Here is a tiny trained network, its code and every weight. The questions are about switching its units off for an input and a target symbol, where a switched-off unit gives its printed mean instead of its output.

import numpy as np


def w(rows, s, z=0):
    codes = np.array(rows[::2]) - 128.0
    scale = np.full(codes.shape[1], s)
    scale[-1] = z or s
    return codes * scale


def norm(h):
    return h / np.sqrt((h * h).mean(-1, keepdims=True) + 1e-5)


def f(y):
    return np.maximum(y, 0)


def softmax(a):
    e = np.exp(a - a.max(-1, keepdims=True))
    return e / e.sum(-1, keepdims=True)


def log_softmax(a):
    a = a - a.max(-1, keepdims=True)
    return a - np.log(np.exp(a).sum(-1, keepdims=True))


def net(x, mask):
    ids = ['ΔΛΞΦΩβζ'.index(c) for c in x.split()]
    T = len(ids)
    res = E[ids] + P[:T]
    r = norm(res)
    for j in range(2):
        rows = slice(2 * j, 2 * j + 2)
        q, k, v = (r @ M[0][rows].T for M in (Q, K, V))
        z = softmax(np.where(np.tri(T) > 0, q @ k.T / 2**0.5, -1e9)) @ v
        o = O[0][rows]
        res = res + np.where(mask[j], z, o[:, -1]) @ o[:, :-1]
    y = f(norm(res) @ A[0][:, :-1].T + A[0][:, -1])
    res = res + np.where(mask[2:10], y, B[0][:, -1]) @ B[0][:, :-1]
    return log_softmax(norm(res)[-1] @ U[:, :-1].T + U[:, -1])


Q, K, V, O, A, B = {}, {}, {}, {}, {}, {}
E = w([
[98,123,119,244],'Δ',
[230,171,221,84],'Λ',
[117,89,124,225],'Ξ',
[71,129,91,228],'Φ',
[181,79,171,209],'Ω',
[144,239,193,183],'β',
[230,175,223,93],'ζ',
],0.011)
P = w([
[102,84,193,114],'0',
[187,92,146,253],'1',
[128,159,125,102],'2',
[74,82,203,115],'3',
[156,50,163,148],'4',
[197,145,109,184],'5',
[155,177,244,198],'6',
[53,74,213,105],'7',
[124,95,150,213],'8',
[201,196,81,185],'9',
[7,77,252,49],'10',
[64,93,130,93],'11',
[168,184,65,125],'12',
],0.011)
Q[0] = w([
[114,122,176,173],'h1',
[119,30,81,196],'h1',
[165,84,33,133],'h2',
[250,236,46,175],'h2',
],0.026)
K[0] = w([
[148,170,181,189],'h1',
[81,29,146,221],'h1',
[60,216,202,71],'h2',
[5,44,254,85],'h2',
],0.022)
V[0] = w([
[100,100,179,136],'h1',
[96,30,71,184],'h1',
[209,137,192,102],'h2',
[99,252,234,179],'h2',
],0.023)
O[0] = w([
[186,142,127,110,216],'h1',
[176,12,151,94,233],'h1',
[160,124,108,228,120],'h2',
[104,254,177,210,254],'h2',
],0.016)
A[0] = w([
[181,98,74,176,51],'n1',
[77,146,147,30,235],'n2',
[150,56,105,22,203],'n3',
[117,126,125,2,4],'n4',
[162,88,31,69,148],'n5',
[200,55,66,101,107],'n6',
[76,109,220,124,171],'n7',
[177,95,186,93,140],'n8',
],0.024,0.0048)
B[0] = w([
[143,84,81,61,160],'n1',
[158,136,103,244,152],'n2',
[205,226,134,26,185],'n3',
[1,182,49,167,141],'n4',
[139,43,211,66,134],'n5',
[101,159,57,188,177],'n6',
[114,53,123,197,210],'n7',
[67,89,154,136,254],'n8',
],0.033,0.018)
U = w([
[138,88,13,125,107],'Δ',
[238,132,144,131,98],'Λ',
[247,124,120,145,80],'Ξ',
[64,90,218,114,123],'Φ',
[60,195,91,131,169],'Ω',
[181,150,144,39,253],'β',
[197,223,210,150,192],'ζ',
],0.013,0.0058)

Each question gives the input, a string of symbols that net reads in full, and the target symbol t.
The units are the heads (2 rows each of Q, K, V and O) and the neurons (one row each of A and B). Each row of codes is followed by its name. A weight is (code - 128) times the scale printed after its matrix; where a second scale follows, it is the last column's (O, A, B and U).
mask holds one flag per unit, heads first, then neurons. A switched-off unit (its flag False) gives its mean, the last column of its rows in O or B, instead of its output. The means were averaged over made-up inputs and are rounded, as every weight is.
A unit's drop is (log p(t) with every unit on - log p(t) with that unit switched off) / (log p(t) with every unit on - log p(t) with every unit switched off).
The circuit of an input: a set's keep is (log p(t) with only the set's units on - log p(t) with every unit switched off) / (log p(t) with every unit on - log p(t) with every unit switched off). Starting from all 10 units, units are removed one at a time, each time the one whose removal leaves the highest keep (on an exact tie, the one counted first), for as long as the keep stays at least 0.8.
units of the circuit, in order: the units of the circuit, biggest drop first
unit that matters most: the unit with the biggest drop
k most important neurons: the k neurons with the biggest drops, biggest first
which heads matter: for each layer, one digit per head in row order, 1 if its drop is at least 0.15 and else 0, layers parted by /
input Δ Δ Δ Ω Ω Δ β Δ Δ Φ Δ ζ Ξ, target Φ: unit that matters most : h2
input Ω Δ Ω Φ β Δ Ω, target ζ: which heads matter : 10
input Ω Λ Ω Ω, target Ξ: which heads matter : 01
input ζ Ξ Δ Ω Δ Ω Φ Δ Δ Φ Δ Ξ, target Ω: which heads matter : 11
input Δ Ξ Δ Ω, target β: which heads matter : 11
input Ω Δ Δ Ω β, target ζ: units of the circuit, in order : h1, n8, n6
input Ξ Δ Φ, target β: units of the circuit, in order : h2, n3
input ζ Δ Ω Ω Φ Δ Ξ, target Ω: which heads matter : 01
input Ω Ω Ξ, target Δ: units of the circuit, in order : h2, n1
input Δ β Δ Δ Ξ Δ, target Φ: units of the circuit, in order : h2, h1, n8
input Ω Δ ζ Ω Ξ Ξ Λ Δ Ξ, target Ξ: units of the circuit, in order : h2, n8, h1
input Δ Δ Φ Δ Λ Ω Δ Δ Δ Φ Ξ Ω, target Ω: units of the circuit, in order : n4, h2
input Λ Φ Δ, target Ξ: units of the circuit, in order : h2, n8, n1
input Ω Δ Δ Δ Δ Φ Δ Δ β Φ Λ Λ Ω, target Ξ: 4 most important neurons : n8, n1, n3, n7
input Ω Ω Φ, target Δ: 3 most important neurons : n1, n3, n6
input Φ Δ Δ Λ Ω Δ, target Ξ: units of the circuit, in order : h2, n8, n1, h1
input β Ξ β ζ β Δ Ξ β Ω, target ζ: unit that matters most : h2
input Φ β Δ Φ Φ Ω β, target Ω: units of the circuit, in order : h2, n4
input Ω Φ Δ Δ ζ Δ Φ Ω β, target ζ: 2 most important neurons : n8, n7
input β ζ ζ Δ Ω Δ Δ Δ Ω Ω β, target Ω: unit that matters most : h1
